Look-ups in named tables: a row name and a column name give one cell, copied from the table.

Table goteru
|  | moluvo | loba | rep | pizonak | nir | vunapod |
|---|---|---|---|---|---|---|
| lariveg | 2.4 | 9.6 | -2.4 | -55.8 | 44.6 | -39.7 |
| vesagir | 46.0 | -7.1 | -26.8 | 45.0 | 31.0 | 10.3 |
| tanet | 18.3 | 13.3 | 12.8 | 59.9 | 5.3 | 38.2 |
| gelir | 20.7 | 9.8 | 5.6 | 37.7 | -10.2 | 20.6 |
| devabag | -17.7 | 22.8 | 21.6 | -66.8 | 45.0 | -48.2 |
| vebelo | 3.7 | 9.0 | 18.6 | -41.3 | 28.0 | 18.7 |
| legak | 9.3 | 10.3 | 3.2 | -9.5 | 35.2 | -18.0 |
| zan | -7.9 | 17.5 | 35.3 | -58.5 | -8.3 | 20.2 |
| befula | 7.9 | 17.3 | 11.7 | 18.4 | -9.3 | -17.4 |
| vop | -27.4 | 27.8 | 47.3 | -78.9 | 7.8 | -14.9 |
| lifufu | -18.3 | 22.5 | 39.2 | -76.0 | -11.9 | -3.9 |
| vitibek | -26.5 | 32.9 | 44.8 | -69.3 | -13.5 | -19.5 |

pizonak of devabag = -66.8
nir of vop = 7.8
vunapod of vitibek = -19.5
vunapod of devabag = -48.2
vunapod of gelir = 20.6
moluvo of lifufu = -18.3
vunapod of legak = -18.0
vunapod of befula = -17.4
nir of devabag = 45.0
loba of vesagir = -7.1
nir of befula = -9.3
loba of vebelo = 9.0
nir of lariveg = 44.6

Table mib
fields: radit, lis, togod, zup, sim, gak
felume: [132, 112, 134, 101, 151, 138]
sazi: [131, 124, 140, 104, 160, 128]
lutem: [108, 122, 153, 163, 76, 109]
mezasu: [126, 126, 121, 105, 152, 141]
vilura: [128, 104, 136, 93, 175, 153]
kob: [7, 120, 204, 172, 68, 131]
tete: [129, 163, 93, 179, 148, 118]
paker: [51, 111, 208, 145, 136, 101]
vemaz: [84, 100, 190, 100, 174, 162]
zonik: [212, 18, 72, 75, 57, 50]
tifelu: [107, 109, 10, 60, 84, 183]
rofip: [234, 36, 177, 102, 239, 183]
das: [142, 115, 95, 217, 108, 104]
ponip: [186, 168, 115, 201, 199, 113]

das, lis -> 115
zonik, zup -> 75
paker, togod -> 208
mezasu, zup -> 105
sazi, gak -> 128
lutem, gak -> 109
rofip, radit -> 234
vemaz, sim -> 174
vemaz, lis -> 100
kob, radit -> 7
vilura, gak -> 153
mezasu, gak -> 141
vemaz, gak -> 162
das, zup -> 217
zonik, togod -> 72
zonik, sim -> 57
tete, radit -> 129
sazi, lis -> 124

lusasu
         tepi  losar  firilak  kug  bef  surud  ved  mek  bok
pevezi    235    139       37  131  169     61  208  156  209
tasite     67     46       95  188  149    179  108   76   55
siga       39    106      192  112   92    192   56   96   51
nuvemig   181    179      115   67  149     68  193  178  161
rukopek    50    109      170   85  152    153  162  147   34
gal       224    181       97   75  128     60  176  167  212
ruk       138    131       87  104  188    103  209  146   97
sak       162    143      148  109   60     94   90  133  212

tasite, surud => 179
nuvemig, kug => 67
tasite, tepi => 67
siga, ved => 56
siga, surud => 192
tasite, firilak => 95
nuvemig, surud => 68
nuvemig, mek => 178
pevezi, kug => 131
ruk, tepi => 138
gal, bef => 128
gal, surud => 60
rukopek, bok => 34
siga, mek => 96
tasite, kug => 188

neno
|  | rili | vav | pogu | nenera | luze | mizuma | gak |
|---|---|---|---|---|---|---|---|
| pez | 23 | 25 | 10 | 24 | -62 | 11 | 9 |
| natu | 20 | 18 | 26 | 14 | 48 | 25 | 22 |
| rukid | 22 | 28 | 8 | 29 | -69 | 9 | 13 |
| lofo | 28 | 2 | 12 | 22 | -46 | 20 | 14 |
| pemob | 25 | 9 | 24 | 16 | 31 | 27 | 25 |
| zin | 17 | 34 | 29 | 13 | 67 | 24 | 22 |
| lubud | 22 | 14 | 17 | 19 | -15 | 18 | 13 |
| rim | 22 | 26 | 18 | 19 | -5 | 18 | 24 |

What is the mizuma of pez in neno?
11
What is the luze of pemob in neno?
31
What is the vav of pemob in neno?
9
What is the rili of lofo in neno?
28
What is the nenera of natu in neno?
14
What is the rili of pez in neno?
23
What is the pogu of zin in neno?
29
What is the vav of lofo in neno?
2
What is the gak of natu in neno?
22
What is the nenera of pez in neno?
24
What is the gak of rim in neno?
24
What is the mizuma of lofo in neno?
20
What is the vav of rim in neno?
26
What is the vav of lubud in neno?
14

